91  63
33  34
-39  2
38  15
|
63  91
34  33
2  -39
15  38

31  -8  -19  -39  -56  70  62  94  1
39  31  8  5  19  -22  -5  -19  42
15  6  -29  -37  -59  -20  -2  29  7
|
1  94  62  70  -56  -39  -19  -8  31
42  -19  -5  -22  19  5  8  31  39
7  29  -2  -20  -59  -37  -29  6  15

-21  -18
5  8
8  14
61  70
11  7
-89  29
-24  -113
-6  76
58  -102
111  61
-27  -70
2  17
|
-18  -21
8  5
14  8
70  61
7  11
29  -89
-113  -24
76  -6
-102  58
61  111
-70  -27
17  2

-1  39  -68  -4  39  -40  -64  7
-83  55  19  -59  28  12  58  -71
-21  -33  -42  15  -107  63  35  -13
-29  -59  -27  23  -56  31  -13  -52
20  -7  37  47  23  -3  37  -8
-19  50  17  52  74  -70  9  -72
-18  -7  -23  -30  -5  7  -35  -14
21  49  -13  -37  0  0  1  56
-39  3  -28  -29  -27  10  1  -41
|
7  -64  -40  39  -4  -68  39  -1
-71  58  12  28  -59  19  55  -83
-13  35  63  -107  15  -42  -33  -21
-52  -13  31  -56  23  -27  -59  -29
-8  37  -3  23  47  37  -7  20
-72  9  -70  74  52  17  50  -19
-14  -35  7  -5  -30  -23  -7  -18
56  1  0  0  -37  -13  49  21
-41  1  10  -27  -29  -28  3  -39

-28  31  -26  -3  81  0  -55  16
25  -21  -33  -29  -1  -34  18  -11
-5  -17  24  33  -11  43  -17  28
|
16  -55  0  81  -3  -26  31  -28
-11  18  -34  -1  -29  -33  -21  25
28  -17  43  -11  33  24  -17  -5

-64  52  -56  -23  41  -9  1  2  14  -16  17  78
-20  79  13  9  42  32  -45  15  -34  70  -93  -104
-54  16  -3  -103  12  -17  -26  45  43  -27  51  66
|
78  17  -16  14  2  1  -9  41  -23  -56  52  -64
-104  -93  70  -34  15  -45  32  42  9  13  79  -20
66  51  -27  43  45  -26  -17  12  -103  -3  16  -54

-60  -54  -40  78  50  -21  -8  19  -51  52  53  40  77  61  81
-19  -79  68  -27  70  19  32  -15  6  4  59  -21  40  3  45
25  -14  -55  -27  4  -31  -84  -5  33  -58  0  86  -25  -54  -20
|
81  61  77  40  53  52  -51  19  -8  -21  50  78  -40  -54  -60
45  3  40  -21  59  4  6  -15  32  19  70  -27  68  -79  -19
-20  -54  -25  86  0  -58  33  -5  -84  -31  4  -27  -55  -14  25
